x = [127 110 129 123 113 110 129 157 152 152 118 156 121 116 150]
x[-15]: 127
x[5]: 110
x[-6]: 152
x[-11]: 113
x[2]: 129
x[11]: 156

data = 131,131,123,126,110,143,125,106,118,118,139,134
data[0] -> 131
data[5] -> 143
data[11] -> 134
data[10] -> 139

B =
[[108 144 116 131 144 108 139 122 119 119 149]
 [108 132 144 131 112 125 147 142 117 117 110]
 [108 144 114 147 110 141 113 148 113 113 140]
 [108 125 150 125 109 138 142 114 119 119 144]
 [108 144 116 135 134 112 143 110 140 140 133]
 [108 137 137 111 142 121 127 142 107 107 140]
 [108 144 112 147 114 131 125 127 141 141 114]]
B[0, 0] -> 108
B[6, 8] -> 141
B[:, 5] -> [108, 125, 141, 138, 112, 121, 131]
B[4] -> [108, 144, 116, 135, 134, 112, 143, 110, 140, 140, 133]
B[1, 0] -> 108
B[:, 10] -> [149, 110, 140, 144, 133, 140, 114]
B[0, 1] -> 144
B[:, 8] -> [119, 117, 113, 119, 140, 107, 141]
B[5, 5] -> 121
B[3, 9] -> 119
B[1, 10] -> 110
B[1, 7] -> 142
B[3, 6] -> 142
B[0, 9] -> 119
B[3] -> [108, 125, 150, 125, 109, 138, 142, 114, 119, 119, 144]
B[5, 1] -> 137
B[2, 1] -> 144
B[3, 2] -> 150
B[2, 2] -> 114
B[5, 0] -> 108
B[6] -> [108, 144, 112, 147, 114, 131, 125, 127, 141, 141, 114]
B[4, 9] -> 140
B[6, 2] -> 112
B[:, 2] -> [116, 144, 114, 150, 116, 137, 112]
B[2, 10] -> 140
B[5, 8] -> 107

arr =
113	122	103	131	151
129	124	119	123	137
109	114	108	141	138
arr[0, 0]	113
arr[1]	[129, 124, 119, 123, 137]
arr[1, 3]	123
arr[2, 0]	109

grid =
[[111 118 127 142 127 109 134 121 146 138 130]
 [131 128 116 104 139 130 107 113 113 145 128]
 [137 112 118 117 110 110 143 122 155 135 112]]
grid[0,0] => 111
grid[1,0] => 131
grid[1,5] => 130
grid[2,1] => 112
grid[1,4] => 139
grid[:, 5] => [109, 130, 110]
grid[2,5] => 110
grid[0] => [111, 118, 127, 142, 127, 109, 134, 121, 146, 138, 130]
grid[1,3] => 104
grid[2,9] => 135
grid[2,2] => 118
grid[:, 4] => [127, 139, 110]

W =
[[150 143 121 126]
 [132 125 122 113]]
W[-2, -4]: 150
W[-1, 3]: 113
W[-2]: [150, 143, 121, 126]
W[:, 1]: [143, 125]

m =
[[121 120 132 147 125]
 [107 132 130 118 128]
 [157 130 150 133 141]
 [129 120 125 146 130]
 [140 137 120 112 119]
 [130 119 119 124 132]
 [149 131 131 131 129]
 [154 130 129 131 136]]
m[0,-5] -> 121
m[3] -> [129, 120, 125, 146, 130]
m[2,-2] -> 133
m[7,-4] -> 130
m[:, 2] -> [132, 130, 150, 125, 120, 119, 131, 129]
m[-2,-4] -> 131
m[:, 0] -> [121, 107, 157, 129, 140, 130, 149, 154]
m[-7,0] -> 107
m[-5,4] -> 130
m[:, 4] -> [125, 128, 141, 130, 119, 132, 129, 136]
m[-7,4] -> 128
m[3,1] -> 120
m[0,3] -> 147
m[-1] -> [154, 130, 129, 131, 136]
m[0,1] -> 120

a = (123, 101, 140, 114, 127)
a[0]: 123
a[3]: 114
a[4]: 127

X =
array([[143, 152, 138, 128, 129, 137, 127, 121, 133],
       [130, 122, 137, 138, 114, 128, 115, 128, 137],
       [143, 122, 131, 147, 129, 139, 129, 119, 125]])
X[0, 0] => 143
X[:, 7] => [121, 128, 119]
X[0, 2] => 138
X[1, 4] => 114
X[1, 7] => 128
X[2, 1] => 122
X[2, 6] => 129
X[:, 5] => [137, 128, 139]
X[1] => [130, 122, 137, 138, 114, 128, 115, 128, 137]
X[:, 1] => [152, 122, 122]
X[:, 8] => [133, 137, 125]
X[1, 0] => 130
X[2, 3] => 147
X[2] => [143, 122, 131, 147, 129, 139, 129, 119, 125]

M = [133 120 122 143 134 117 106 115 128 122 136]
M[0]: 133
M[5]: 117
M[4]: 134
M[6]: 106

A =
[[154 120 129 154 124 140 117 126 151 118 127 114 117 126 118]
 [136 142 111 134 125 139 135 104 130 135 116 112 100 119 108]]
A[0][0] = 154
A[-2][14] = 118
A[:, 8] = [151, 130]
A[-2][-10] = 140
A[1] = [136, 142, 111, 134, 125, 139, 135, 104, 130, 135, 116, 112, 100, 119, 108]
A[0][-13] = 129
A[0][4] = 124
A[-1][13] = 119
A[-1][-14] = 142
A[1][4] = 125
A[0][11] = 114
A[0][7] = 126
